Below are the code and all the weights of a small trained network. Each question names an input and a class and asks about switching units off, where a switched-off unit gives its printed mean instead of its output.

import numpy as np


def w(rows, s, z=0):
    codes = np.array(rows[::2]) - 128.0
    scale = np.full(codes.shape[1], s)
    scale[-1] = z or s
    return codes * scale


def f(y):
    return np.maximum(y, 0)


def log_softmax(a):
    a = a - a.max(-1, keepdims=True)
    return a - np.log(np.exp(a).sum(-1, keepdims=True))


def net(x, mask):
    res = np.array(x, float).reshape(1, 6) / 4 @ E
    y = f(res @ A[0][:, :-1].T + A[0][:, -1])
    res = res + np.where(mask, y, B[0][:, -1]) @ B[0][:, :-1]
    return log_softmax(res[-1] @ U[:, :-1].T + U[:, -1])


A, B = {}, {}
E = w([
[111,211,200],'x0',
[79,133,102],'x1',
[186,28,106],'x2',
[142,209,53],'x3',
[56,76,2],'x4',
[42,95,125],'x5',
],0.0094)
A[0] = w([
[161,163,62,94],'neuron 0',
[73,80,207,136],'neuron 1',
[49,69,188,125],'neuron 2',
[95,191,161,78],'neuron 3',
[102,129,111,73],'neuron 4',
[82,106,75,162],'neuron 5',
[188,40,113,190],'neuron 6',
[75,85,99,118],'neuron 7',
[59,198,64,154],'neuron 8',
[152,47,9,253],'neuron 9',
],0.012,0.006)
B[0] = w([
[131,131,118,156],'neuron 0',
[98,74,216,175],'neuron 1',
[61,62,138,174],'neuron 2',
[177,195,154,171],'neuron 3',
[120,88,153,136],'neuron 4',
[75,199,23,179],'neuron 5',
[254,90,104,209],'neuron 6',
[121,133,88,171],'neuron 7',
[113,143,101,191],'neuron 8',
[163,84,20,247],'neuron 9',
],0.0075,0.016)
U = w([
[17,49,227,118],'0',
[14,156,94,33],'1',
[143,244,181,197],'2',
[158,147,69,250],'3',
[238,94,143,1],'4',
[109,80,60,121],'5',
],0.011,0.0035)

Each question gives the input, the list of numbers given to net, and the class t.
The units are the neurons (one row each of A and B). Each row of codes is followed by its name. A weight is (code - 128) times the scale printed after its matrix; where a second scale follows, it is the last column's (A, B and U).
mask holds one flag per neuron, in row order. A switched-off neuron (its flag False) gives its mean, the last column of its row in B, instead of its output. The means were averaged over made-up inputs and are rounded, as every weight is.
A unit's drop is (log p(t) with every unit on - log p(t) with that unit switched off) / (log p(t) with every unit on - log p(t) with every unit switched off).
The circuit of an input: a set's keep is (log p(t) with only the set's units on - log p(t) with every unit switched off) / (log p(t) with every unit on - log p(t) with every unit switched off). Starting from all 10 units, units are removed one at a time, each time the one whose removal leaves the highest keep (on an exact tie, the one counted first), for as long as the keep stays at least 0.8.
units of the circuit, in order: the units of the circuit, biggest drop first
top k neurons: the k neurons with the biggest drops, biggest first
drop of u: that unit's drop, to one decimal
input [5,-1,-7,-7,-8,1], class 0: units of the circuit, in order => (neuron 1)
input [-1,-7,-6,-3,7,1], class 1: top 2 neurons => (neuron 6; neuron 5)
input [-1,7,2,-5,-8,-3], class 0: top 2 neurons => (neuron 9; neuron 1)
input [5,6,-3,-2,1,7], class 0: top 3 neurons => (neuron 1; neuron 9; neuron 2)
input [0,8,-5,6,-4,3], class 2: top 2 neurons => (neuron 9; neuron 3)
input [-7,8,-5,4,1,5], class 1: top 3 neurons => (neuron 6; neuron 5; neuron 8)
input [0,-2,0,8,-7,-8], class 2: top 2 neurons => (neuron 9; neuron 6)
input [8,3,-4,-3,2,-2], class 2: top 2 neurons => (neuron 3; neuron 9)
input [-8,-4,-5,5,-5,-1], class 2: top 2 neurons => (neuron 9; neuron 6)
input [2,6,-4,-6,8,-6], class 1: top 2 neurons => (neuron 6; neuron 5)
input [3,0,-2,-2,1,2], class 0: drop of neuron 9 => 0.2
input [-3,-6,-5,-7,-6,1], class 0: drop of neuron 6 => 0.0
input [-3,-7,1,-6,-8,6], class 0: drop of neuron 1 => 0.1
input [8,-7,-1,4,3,1], class 2: units of the circuit, in order => (neuron 9)
